Below is a small trained network, with its code and all its weights. Each question gives an input and a target symbol and asks what happens when units are switched off, that is, made to give their printed mean instead of their output.

import numpy as np


def w(rows, s, z=0):
    codes = np.array(rows[::2]) - 128.0
    scale = np.full(codes.shape[1], s)
    scale[-1] = z or s
    return codes * scale


def norm(h):
    return h / np.sqrt((h * h).mean(-1, keepdims=True) + 1e-5)


def f(y):
    return np.maximum(y, 0)


def softmax(a):
    e = np.exp(a - a.max(-1, keepdims=True))
    return e / e.sum(-1, keepdims=True)


def log_softmax(a):
    a = a - a.max(-1, keepdims=True)
    return a - np.log(np.exp(a).sum(-1, keepdims=True))


def net(x, mask):
    ids = ['αγδεθξπστφψω'.index(c) for c in x.split()]
    T = len(ids)
    res = E[ids] + P[:T]
    r = norm(res)
    for j in range(3):
        rows = slice(4 * j, 4 * j + 4)
        q, k, v = (r @ M[0][rows].T for M in (Q, K, V))
        z = softmax(np.where(np.tri(T) > 0, q @ k.T / 4**0.5, -1e9)) @ v
        o = O[0][rows]
        res = res + np.where(mask[j], z, o[:, -1]) @ o[:, :-1]
    y = f(norm(res) @ A[0][:, :-1].T + A[0][:, -1])
    res = res + np.where(mask[3:7], y, B[0][:, -1]) @ B[0][:, :-1]
    return log_softmax(norm(res)[-1] @ U[:, :-1].T + U[:, -1])


Q, K, V, O, A, B = {}, {}, {}, {}, {}, {}
E = w([
[136,166,115,136],'α',
[143,162,112,136],'γ',
[94,145,147,104],'δ',
[143,158,105,145],'ε',
[150,157,107,140],'θ',
[125,158,109,148],'ξ',
[111,98,254,227],'π',
[121,155,108,152],'σ',
[137,150,103,151],'τ',
[76,103,104,149],'φ',
[134,74,115,144],'ψ',
[126,96,133,77],'ω',
],0.0095)
P = w([
[147,148,223,205],'0',
[145,160,178,181],'1',
[127,160,153,170],'2',
[124,149,129,155],'3',
[117,149,107,146],'4',
[111,145,85,134],'5',
[102,147,57,126],'6',
[96,144,32,113],'7',
[92,141,4,95],'8',
],0.0037)
Q[0] = w([
[92,143,79,135],'head 0',
[70,214,70,92],'head 0',
[110,80,88,165],'head 0',
[144,140,168,107],'head 0',
[142,42,166,68],'head 1',
[98,148,202,57],'head 1',
[75,151,79,126],'head 1',
[110,178,15,129],'head 1',
[198,109,166,67],'head 2',
[196,197,126,155],'head 2',
[115,121,7,121],'head 2',
[101,126,160,79],'head 2',
],0.018)
K[0] = w([
[96,115,65,128],'head 0',
[42,193,44,99],'head 0',
[156,38,98,146],'head 0',
[133,166,177,114],'head 0',
[100,162,177,211],'head 1',
[138,218,188,99],'head 1',
[75,148,81,119],'head 1',
[103,125,28,102],'head 1',
[188,82,160,120],'head 2',
[146,121,114,234],'head 2',
[105,115,2,105],'head 2',
[105,92,155,108],'head 2',
],0.016)
V[0] = w([
[116,119,125,121],'head 0',
[105,181,149,138],'head 0',
[77,118,3,52],'head 0',
[116,203,157,144],'head 0',
[137,187,201,34],'head 1',
[22,120,140,102],'head 1',
[46,73,214,65],'head 1',
[179,61,171,141],'head 1',
[106,179,43,3],'head 2',
[246,53,184,111],'head 2',
[151,132,174,81],'head 2',
[187,152,55,94],'head 2',
],0.0077)
O[0] = w([
[122,118,126,123,121],'head 0',
[175,149,121,96,138],'head 0',
[153,2,141,79,119],'head 0',
[195,169,121,94,145],'head 0',
[137,222,136,216,2],'head 1',
[152,117,87,159,106],'head 1',
[212,184,88,151,70],'head 1',
[172,145,140,68,151],'head 1',
[183,249,179,158,112],'head 2',
[110,33,192,96,41],'head 2',
[161,99,159,152,76],'head 2',
[76,185,148,123,152],'head 2',
],0.0093,0.007)
A[0] = w([
[182,126,254,146,6],'neuron 0',
[96,158,223,145,104],'neuron 1',
[72,78,144,84,142],'neuron 2',
[128,189,110,127,89],'neuron 3',
],0.013,0.0023)
B[0] = w([
[47,249,206,121,139],'neuron 0',
[203,56,122,97,153],'neuron 1',
[164,187,157,162,254],'neuron 2',
[127,68,161,162,196],'neuron 3',
],0.012,0.0072)
U = w([
[87,206,153,143,94],'α',
[127,75,162,246,103],'γ',
[107,160,171,128,68],'δ',
[232,182,104,191,173],'ε',
[74,153,114,152,12],'θ',
[56,156,137,164,133],'ξ',
[166,136,199,121,72],'π',
[168,178,93,6,169],'σ',
[140,101,37,148,196],'τ',
[114,138,154,140,7],'φ',
[109,9,167,91,240],'ψ',
[127,135,135,139,4],'ω',
],0.013,0.0028)

Each question gives the input, a string of symbols that net reads in full, and the target symbol t.
The units are the heads (4 rows each of Q, K, V and O) and the neurons (one row each of A and B). Each row of codes is followed by its name. A weight is (code - 128) times the scale printed after its matrix; where a second scale follows, it is the last column's (O, A, B and U).
mask holds one flag per unit, heads first, then neurons. A switched-off unit (its flag False) gives its mean, the last column of its rows in O or B, instead of its output. The means were averaged over made-up inputs and are rounded, as every weight is.
A unit's drop is (log p(t) with every unit on - log p(t) with that unit switched off) / (log p(t) with every unit on - log p(t) with every unit switched off).
unit that matters most: the unit with the biggest drop
top k neurons: the k neurons with the biggest drops, biggest first
heads that matter: for each layer, one digit per head in row order, 1 if its drop is at least 0.15 and else 0, layers parted by /
drop of u: that unit's drop, to one decimal
input α ξ ψ ξ ψ, target σ: heads that matter : 011
input ξ ψ φ γ φ ψ, target τ: heads that matter : 111
input ε γ δ ξ ξ γ, target ξ: heads that matter : 011
input γ α ψ ε τ τ α, target α: unit that matters most : head 1
input ψ ψ α θ α, target ψ: top 3 neurons : neuron 1; neuron 3; neuron 2
input ξ γ φ, target τ: heads that matter : 000
input α γ φ ψ ξ π ψ ω ψ, target π: heads that matter : 101
input ψ α ψ δ ξ ω φ ε, target ε: heads that matter : 011
input α ω ξ α γ τ φ π γ, target τ: top 2 neurons : neuron 2; neuron 0
input ψ γ α α, target ψ: heads that matter : 110
input α γ γ ψ α τ ξ ξ α, target ξ: heads that matter : 011
input ω δ ξ α α ω τ, target ε: heads that matter : 010
input σ α ψ σ ψ α γ φ, target τ: heads that matter : 111
input γ ψ τ, target σ: heads that matter : 010
input ψ α ε, target σ: unit that matters most : neuron 2
input γ ψ ψ ψ α α ψ, target α: heads that matter : 101
input π ε ψ δ ψ, target ε: heads that matter : 111
input ψ δ α ψ ψ γ α ξ, target ξ: heads that matter : 011
input α γ ξ, target ξ: top 2 neurons : neuron 2; neuron 3
input ψ α ψ, target α: unit that matters most : head 0
input ψ ψ π φ δ α, target τ: top 2 neurons : neuron 2; neuron 3
input ψ γ γ γ, target ψ: top 3 neurons : neuron 1; neuron 3; neuron 2
input ξ ω θ α ω ψ τ τ α, target α: drop of head 1 : 1.6
input ψ ψ α σ, target σ: drop of neuron 2 : 0.2
input α ψ α φ ψ φ ω τ, target ε: drop of head 0 : 0.1
input ε α π γ ξ τ ω α, target ε: drop of head 1 : 1.2
input ω φ ξ, target ε: top neuron : neuron 3
